Below are the code and all the weights of a small trained network. Each question names an input and a class and asks about switching units off, where a switched-off unit gives its printed mean instead of its output.

import numpy as np


def w(rows, s, z=0):
    codes = np.array(rows[::2]) - 128.0
    scale = np.full(codes.shape[1], s)
    scale[-1] = z or s
    return codes * scale


def norm(h):
    return h / np.sqrt((h * h).mean(-1, keepdims=True) + 1e-5)


def f(y):
    return np.maximum(y, 0)


def log_softmax(a):
    a = a - a.max(-1, keepdims=True)
    return a - np.log(np.exp(a).sum(-1, keepdims=True))


def net(x, mask):
    res = np.array(x, float).reshape(1, 7) / 4 @ E
    u = 0
    for l in range(3):
        y = f(norm(res) @ A[l][:, :-1].T + A[l][:, -1])
        res = res + np.where(mask[u : u + 9], y, B[l][:, -1]) @ B[l][:, :-1]
        u += 9
    return log_softmax(norm(res)[-1] @ U[:, :-1].T + U[:, -1])


A, B = {}, {}
E = w([
[82,164,205,145,26,97,35],'x0',
[127,129,133,129,129,129,131],'x1',
[86,96,59,124,75,254,141],'x2',
[175,240,85,75,25,111,188],'x3',
[85,237,57,205,191,135,142],'x4',
[36,118,107,17,145,56,155],'x5',
[127,129,129,131,128,127,130],'x6',
],0.0078)
A[0] = w([
[214,147,171,115,177,39,125,2],'L0N0',
[197,93,73,92,165,137,195,26],'L0N1',
[218,31,142,45,90,120,112,2],'L0N2',
[161,98,115,120,195,133,153,83],'L0N3',
[211,153,117,76,99,125,169,104],'L0N4',
[255,128,142,192,121,181,114,17],'L0N5',
[129,195,65,150,171,123,108,52],'L0N6',
[116,109,105,106,99,221,153,28],'L0N7',
[88,137,127,38,160,110,129,6],'L0N8',
],0.011,0.008)
B[0] = w([
[158,159,147,134,168,15,84,214],'L0N0',
[184,135,99,62,202,153,119,224],'L0N1',
[81,125,249,135,127,173,222,233],'L0N2',
[177,120,135,90,173,146,117,223],'L0N3',
[162,160,132,99,96,127,145,254],'L0N4',
[175,107,105,233,77,144,117,226],'L0N5',
[123,142,193,135,153,142,174,213],'L0N6',
[127,95,109,111,103,187,130,194],'L0N7',
[123,74,82,153,102,59,159,173],'L0N8',
],0.02,0.0036)
A[1] = w([
[40,229,80,199,214,147,172,37],'L1N0',
[62,76,48,82,74,240,116,3],'L1N1',
[110,206,107,98,82,140,130,36],'L1N2',
[143,164,77,77,65,133,175,30],'L1N3',
[58,2,141,164,221,154,57,19],'L1N4',
[68,135,135,8,150,91,149,85],'L1N5',
[9,66,35,70,128,57,191,56],'L1N6',
[72,153,155,106,83,147,64,50],'L1N7',
[60,158,181,152,17,101,35,54],'L1N8',
],0.014,0.0048)
B[1] = w([
[114,68,227,106,119,153,145,227],'L1N0',
[3,107,136,139,152,123,10,224],'L1N1',
[151,163,121,114,99,93,147,180],'L1N2',
[135,184,123,86,71,128,120,195],'L1N3',
[177,245,104,57,19,115,156,231],'L1N4',
[188,100,138,200,111,144,109,246],'L1N5',
[179,73,85,224,109,122,152,220],'L1N6',
[155,124,112,120,183,146,153,179],'L1N7',
[179,95,112,105,209,167,147,254],'L1N8',
],0.021,0.0067)
A[2] = w([
[42,128,94,118,131,145,114,60],'L2N0',
[148,117,116,209,103,138,112,68],'L2N1',
[104,69,98,112,118,63,167,102],'L2N2',
[108,200,107,104,85,87,142,17],'L2N3',
[141,121,56,85,202,154,160,2],'L2N4',
[83,87,214,96,110,133,173,33],'L2N5',
[114,172,87,190,153,132,138,58],'L2N6',
[136,114,98,91,166,142,157,94],'L2N7',
[115,148,141,119,181,5,112,96],'L2N8',
],0.024,0.0024)
B[2] = w([
[95,196,173,209,159,93,40,179],'L2N0',
[142,79,60,184,110,108,159,235],'L2N1',
[192,158,142,190,117,205,128,150],'L2N2',
[118,157,76,54,109,33,134,193],'L2N3',
[151,70,129,73,222,137,82,214],'L2N4',
[64,110,181,122,123,135,236,254],'L2N5',
[159,82,182,126,70,166,140,152],'L2N6',
[112,134,120,129,203,135,129,190],'L2N7',
[2,140,117,168,101,188,39,213],'L2N8',
],0.022,0.0093)
U = w([
[192,68,77,236,77,139,151,137],'0',
[67,117,230,106,128,153,232,122],'1',
[30,165,137,167,129,128,17,249],'2',
[190,103,106,55,254,157,103,1],'3',
[151,203,81,46,54,53,147,143],'4',
],0.012,0.00083)

Each question gives the input, the list of numbers given to net, and the class t.
The units are the neurons (one row each of A and B). Each row of codes is followed by its name. A weight is (code - 128) times the scale printed after its matrix; where a second scale follows, it is the last column's (A, B and U).
mask holds one flag per neuron, layer by layer. A switched-off neuron (its flag False) gives its mean, the last column of its row in B, instead of its output. The means were averaged over made-up inputs and are rounded, as every weight is.
A unit's drop is (log p(t) with every unit on - log p(t) with that unit switched off) / (log p(t) with every unit on - log p(t) with every unit switched off).
The circuit of an input: a set's keep is (log p(t) with only the set's units on - log p(t) with every unit switched off) / (log p(t) with every unit on - log p(t) with every unit switched off). Starting from the 12 units with the biggest drops (on a tie, the unit counted first), units are removed one at a time, each time the one whose removal leaves the highest keep (on an exact tie, the one counted first), for as long as the keep stays at least 0.8.
units of the circuit, in order: the units of the circuit, biggest drop first
unit that matters most: the unit with the biggest drop
k most important neurons: the k neurons with the biggest drops, biggest first
k most important neurons of layer l: the k neurons of layer l with the biggest drops, biggest first
input [8,8,2,-5,6,-7,1], class 3: unit that matters most	L1N8
input [-3,-2,8,-2,-4,6,7], class 2: 4 most important neurons	(L1N1, L0N7, L2N0, L0N0)
input [1,-3,-6,-4,-4,4,-7], class 2: 3 most important neurons	(L0N0, L2N8, L1N0)
input [-2,-8,6,-7,-4,2,-5], class 4: 3 most important neurons	(L1N4, L2N3, L0N4)
input [3,-5,8,0,-5,8,-8], class 0: 2 most important neurons	(L1N6, L0N8)
input [8,4,3,3,8,1,1], class 1: 2 most important neurons	(L1N0, L2N5)
input [-6,-8,-4,-4,-6,6,6], class 0: 2 most important neurons of layer 0	(L0N8, L0N6)
input [-7,2,-1,6,-3,4,-5], class 3: 2 most important neurons	(L0N1, L1N4)
input [2,-6,-8,7,2,-6,-7], class 2: 3 most important neurons	(L0N0, L2N8, L1N4)
input [-6,-5,6,-2,4,2,-6], class 2: 2 most important neurons	(L1N1, L0N7)
input [1,-5,6,5,0,2,2], class 2: 2 most important neurons	(L1N1, L0N7)
input [-7,4,-3,-6,6,7,-3], class 0: 2 most important neurons of layer 0	(L0N8, L0N5)
input [8,-2,0,-5,8,-7,-4], class 1: units of the circuit, in order	(L1N0, L1N5)
input [5,-3,7,3,1,4,1], class 2: units of the circuit, in order	(L1N1)
input [-8,-5,-7,-5,5,8,2], class 0: 2 most important neurons of layer 1	(L1N6, L1N5)
input [1,-5,-6,8,5,-2,-4], class 4: 3 most important neurons	(L2N3, L0N4, L1N1)
input [-1,0,6,7,-4,6,-5], class 4: 4 most important neurons	(L1N3, L0N4, L2N3, L1N2)
input [7,7,-1,7,-3,4,-8], class 3: 3 most important neurons of layer 1	(L1N8, L1N7, L1N4)
input [8,8,6,-4,-4,-3,-4], class 3: 2 most important neurons of layer 1	(L1N8, L1N7)
input [2,-2,3,4,5,8,-3], class 0: unit that matters most	L1N6
input [2,8,6,1,-1,6,4], class 0: 2 most important neurons of layer 0	(L0N8, L0N5)
input [5,-3,5,6,-4,5,-4], class 4: 2 most important neurons of layer 0	(L0N4, L0N0)
input [0,8,-8,2,4,-1,4], class 2: 2 most important neurons	(L0N0, L2N8)
